Here is a tiny trained network, its code and every weight. The questions are about switching its units off for an input and a class, where a switched-off unit gives its printed mean instead of its output.

import numpy as np


def w(rows, s, z=0):
    codes = np.array(rows[::2]) - 128.0
    scale = np.full(codes.shape[1], s)
    scale[-1] = z or s
    return codes * scale


def f(y):
    return y / 2 * (1 + np.tanh(0.7978845608 * (y + 0.044715 * y**3)))


def log_softmax(a):
    a = a - a.max(-1, keepdims=True)
    return a - np.log(np.exp(a).sum(-1, keepdims=True))


def net(x, mask):
    res = np.array(x, float).reshape(1, 5) / 4 @ E
    y = f(res @ A[0][:, :-1].T + A[0][:, -1])
    res = res + np.where(mask, y, B[0][:, -1]) @ B[0][:, :-1]
    return log_softmax(res[-1] @ U[:, :-1].T + U[:, -1])


A, B = {}, {}
E = w([
[200,69,96,167,137,237,131,218],'x0',
[143,126,245,155,142,122,56,188],'x1',
[82,167,135,132,102,106,192,45],'x2',
[122,223,162,183,180,113,194,138],'x3',
[75,109,176,24,243,107,174,175],'x4',
],0.011)
A[0] = w([
[153,200,83,149,83,124,91,116,133],'neuron 0',
[131,75,111,50,171,135,141,146,151],'neuron 1',
[150,180,179,143,239,87,189,186,167],'neuron 2',
[141,167,97,175,136,134,89,91,78],'neuron 3',
[200,161,64,175,55,164,159,84,144],'neuron 4',
[122,170,203,138,100,60,76,77,148],'neuron 5',
[164,145,182,219,33,113,76,131,97],'neuron 6',
[96,141,153,88,144,121,144,77,135],'neuron 7',
[151,143,100,147,160,107,135,135,43],'neuron 8',
[186,132,139,177,114,149,115,233,180],'neuron 9',
[112,123,145,127,138,91,83,151,3],'neuron 10',
[99,157,179,144,239,131,131,191,141],'neuron 11',
[130,104,166,109,111,92,111,121,1],'neuron 12',
[105,101,89,77,150,100,169,129,105],'neuron 13',
[228,43,154,174,141,232,70,249,130],'neuron 14',
[115,116,93,78,104,94,122,150,88],'neuron 15',
[166,116,111,90,157,191,134,150,149],'neuron 16',
],0.013,0.0056)
B[0] = w([
[107,115,164,163,110,50,138,117,175],'neuron 0',
[130,140,125,112,153,77,96,128,180],'neuron 1',
[91,109,94,94,179,212,116,184,201],'neuron 2',
[97,108,144,166,64,75,110,126,154],'neuron 3',
[110,149,164,167,135,146,198,65,208],'neuron 4',
[84,201,92,87,133,137,157,86,188],'neuron 5',
[237,48,174,159,134,125,89,143,195],'neuron 6',
[149,136,92,75,138,114,87,165,173],'neuron 7',
[96,124,115,136,99,130,118,112,129],'neuron 8',
[154,110,157,106,129,48,112,144,195],'neuron 9',
[98,150,143,113,127,159,175,125,139],'neuron 10',
[165,124,72,96,172,136,159,139,193],'neuron 11',
[99,142,157,117,112,150,146,109,136],'neuron 12',
[179,153,149,128,153,134,84,168,169],'neuron 13',
[103,189,91,98,81,42,8,175,251],'neuron 14',
[167,148,116,139,139,95,121,124,148],'neuron 15',
[109,174,139,113,153,82,142,97,165],'neuron 16',
],0.013,0.025)
U = w([
[201,125,109,83,141,25,2,190,197],'0',
[205,120,158,248,83,87,192,20,193],'1',
[147,97,194,65,44,211,105,81,64],'2',
[24,103,84,199,105,155,196,210,26],'3',
[66,217,80,92,117,49,134,63,213],'4',
[157,155,77,72,218,202,181,144,69],'5',
[62,52,106,130,35,159,123,151,1],'6',
[98,94,163,244,89,209,227,129,40],'7',
],0.0085,0.0047)

Each question gives the input, the list of numbers given to net, and the class t.
The units are the neurons (one row each of A and B). Each row of codes is followed by its name. A weight is (code - 128) times the scale printed after its matrix; where a second scale follows, it is the last column's (A, B and U).
mask holds one flag per neuron, in row order. A switched-off neuron (its flag False) gives its mean, the last column of its row in B, instead of its output. The means were averaged over made-up inputs and are rounded, as every weight is.
A unit's drop is (log p(t) with every unit on - log p(t) with that unit switched off) / (log p(t) with every unit on - log p(t) with every unit switched off).
The circuit of an input: a set's keep is (log p(t) with only the set's units on - log p(t) with every unit switched off) / (log p(t) with every unit on - log p(t) with every unit switched off). Starting from the 12 units with the biggest drops (on a tie, the unit counted first), units are removed one at a time, each time the one whose removal leaves the highest keep (on an exact tie, the one counted first), for as long as the keep stays at least 0.8.
circuit, biggest first: the units of the circuit, biggest drop first
most important unit: the unit with the biggest drop
top k neurons: the k neurons with the biggest drops, biggest first
drop of u: that unit's drop, to one decimal
input [7,-5,2,-5,-7], class 1: most important unit	neuron 4
input [1,4,-1,2,8], class 5: circuit, biggest first	neuron 2; neuron 11
input [-6,0,8,2,4], class 5: top 2 neurons	neuron 14; neuron 2
input [-8,-3,-3,-8,-1], class 4: top 3 neurons	neuron 6; neuron 14; neuron 5
input [-3,-8,6,1,-5], class 1: top 2 neurons	neuron 14; neuron 4
input [-6,7,8,-4,5], class 4: top 2 neurons	neuron 5; neuron 6
input [-7,-1,-4,1,-4], class 1: drop of neuron 14	0.5
input [-4,3,-1,-2,8], class 5: drop of neuron 14	0.3
input [-3,-4,1,8,1], class 5: drop of neuron 8	0.0
input [-4,2,6,2,-2], class 4: drop of neuron 5	0.4
